Below is a small trained network, with its code and all its weights. Each question gives an input and a target symbol and asks what happens when units are switched off, that is, made to give their printed mean instead of their output.

import numpy as np


def w(rows, s, z=0):
    codes = np.array(rows[::2]) - 128.0
    scale = np.full(codes.shape[1], s)
    scale[-1] = z or s
    return codes * scale


def norm(h):
    return h / np.sqrt((h * h).mean(-1, keepdims=True) + 1e-5)


def f(y):
    return y / 2 * (1 + np.tanh(0.7978845608 * (y + 0.044715 * y**3)))


def softmax(a):
    e = np.exp(a - a.max(-1, keepdims=True))
    return e / e.sum(-1, keepdims=True)


def log_softmax(a):
    a = a - a.max(-1, keepdims=True)
    return a - np.log(np.exp(a).sum(-1, keepdims=True))


def net(x, mask):
    ids = ['εζθπσφ'.index(c) for c in x.split()]
    T = len(ids)
    res = E[ids] + P[:T]
    r = norm(res)
    for j in range(2):
        rows = slice(2 * j, 2 * j + 2)
        q, k, v = (r @ M[0][rows].T for M in (Q, K, V))
        z = softmax(np.where(np.tri(T) > 0, q @ k.T / 2**0.5, -1e9)) @ v
        o = O[0][rows]
        res = res + np.where(mask[j], z, o[:, -1]) @ o[:, :-1]
    y = f(norm(res) @ A[0][:, :-1].T + A[0][:, -1])
    res = res + np.where(mask[2:6], y, B[0][:, -1]) @ B[0][:, :-1]
    return log_softmax(norm(res)[-1] @ U[:, :-1].T + U[:, -1])


Q, K, V, O, A, B = {}, {}, {}, {}, {}, {}
E = w([
[108,103,100,131],'ε',
[149,157,73,192],'ζ',
[133,141,73,166],'θ',
[107,109,103,164],'π',
[146,2,138,224],'σ',
[97,134,117,169],'φ',
],0.026)
P = w([
[192,93,67,127],'0',
[77,152,15,243],'1',
[119,126,193,69],'2',
[110,72,116,158],'3',
[10,153,91,203],'4',
[127,141,185,75],'5',
[127,80,106,170],'6',
[18,147,89,230],'7',
[135,147,180,76],'8',
[137,87,101,168],'9',
[21,146,71,230],'10',
[145,157,174,83],'11',
[150,87,88,179],'12',
[11,129,75,251],'13',
],0.017)
Q[0] = w([
[94,215,125,37],'head 1',
[72,100,37,203],'head 1',
[90,252,211,33],'head 2',
[198,92,148,66],'head 2',
],0.034)
K[0] = w([
[48,194,116,138],'head 1',
[200,151,69,139],'head 1',
[2,197,195,141],'head 2',
[120,125,80,92],'head 2',
],0.045)
V[0] = w([
[142,190,72,103],'head 1',
[253,75,156,111],'head 1',
[167,137,79,53],'head 2',
[208,119,179,177],'head 2',
],0.027)
O[0] = w([
[233,226,57,155,214],'head 1',
[182,44,171,241,254],'head 1',
[113,204,102,2,87],'head 2',
[106,146,238,164,181],'head 2',
],0.013,0.0085)
A[0] = w([
[209,153,253,98,141],'neuron 1',
[121,147,94,147,74],'neuron 2',
[86,152,98,148,24],'neuron 3',
[149,77,79,74,2],'neuron 4',
],0.038,0.0082)
B[0] = w([
[149,227,182,74,186],'neuron 1',
[88,127,145,94,253],'neuron 2',
[60,200,160,143,175],'neuron 3',
[174,14,149,3,142],'neuron 4',
],0.05,0.0062)
U = w([
[148,58,102,49,252],'ε',
[213,193,158,109,137],'ζ',
[167,166,2,120,116],'θ',
[165,52,85,211,152],'π',
[114,91,243,147,31],'σ',
[32,113,116,137,102],'φ',
],0.012,0.0029)

Each question gives the input, a string of symbols that net reads in full, and the target symbol t.
The units are the heads (2 rows each of Q, K, V and O) and the neurons (one row each of A and B). Each row of codes is followed by its name. A weight is (code - 128) times the scale printed after its matrix; where a second scale follows, it is the last column's (O, A, B and U).
mask holds one flag per unit, heads first, then neurons. A switched-off unit (its flag False) gives its mean, the last column of its rows in O or B, instead of its output. The means were averaged over made-up inputs and are rounded, as every weight is.
A unit's drop is (log p(t) with every unit on - log p(t) with that unit switched off) / (log p(t) with every unit on - log p(t) with every unit switched off).
The circuit of an input: a set's keep is (log p(t) with only the set's units on - log p(t) with every unit switched off) / (log p(t) with every unit on - log p(t) with every unit switched off). Starting from all 6 units, units are removed one at a time, each time the one whose removal leaves the highest keep (on an exact tie, the one counted first), for as long as the keep stays at least 0.8.
circuit, biggest first: the units of the circuit, biggest drop first
most important unit: the unit with the biggest drop
k most important neurons: the k neurons with the biggest drops, biggest first
which heads matter: for each layer, one digit per head in row order, 1 if its drop is at least 0.15 and else 0, layers parted by /
drop of u: that unit's drop, to one decimal
input π π π θ σ ε π φ π θ, target π: circuit, biggest first => [neuron 1]
input φ ε θ π π σ φ φ π θ, target φ: circuit, biggest first => [head 1; neuron 2; neuron 1]
input π σ ζ π π ζ ε, target π: which heads matter => 00
input θ φ ε φ, target θ: which heads matter => 11
input ε θ ζ ε ε θ σ π ε π θ π θ, target ε: circuit, biggest first => [head 2; neuron 4]
input π ζ σ σ ε, target π: circuit, biggest first => [head 2; neuron 2; neuron 1]
input θ θ π π ζ π θ π π ε, target θ: circuit, biggest first => [head 1; head 2; neuron 1]
input φ φ π π, target φ: circuit, biggest first => [head 1; neuron 1]
input π π π π σ ζ σ θ, target π: 2 most important neurons => [neuron 1; neuron 2]
input ζ ζ π θ, target ζ: which heads matter => 11
input σ π φ θ ζ φ π σ ζ ζ σ π ζ, target σ: which heads matter => 11
input φ π π θ π θ π σ π φ ζ θ π, target φ: 2 most important neurons => [neuron 2; neuron 1]
input ζ φ θ σ π ζ π π θ θ π π φ, target ζ: drop of head 2 => 1.9
input ζ θ ζ θ ζ ε ε σ π θ π ζ σ, target ζ: drop of head 2 => 0.9
input θ φ σ π ζ σ ζ ε π ζ φ σ ζ, target θ: most important unit => head 2
input π π π ζ, target π: drop of neuron 1 => 0.5
input π θ σ π π ε σ ζ ζ φ, target π: 2 most important neurons => [neuron 1; neuron 3]
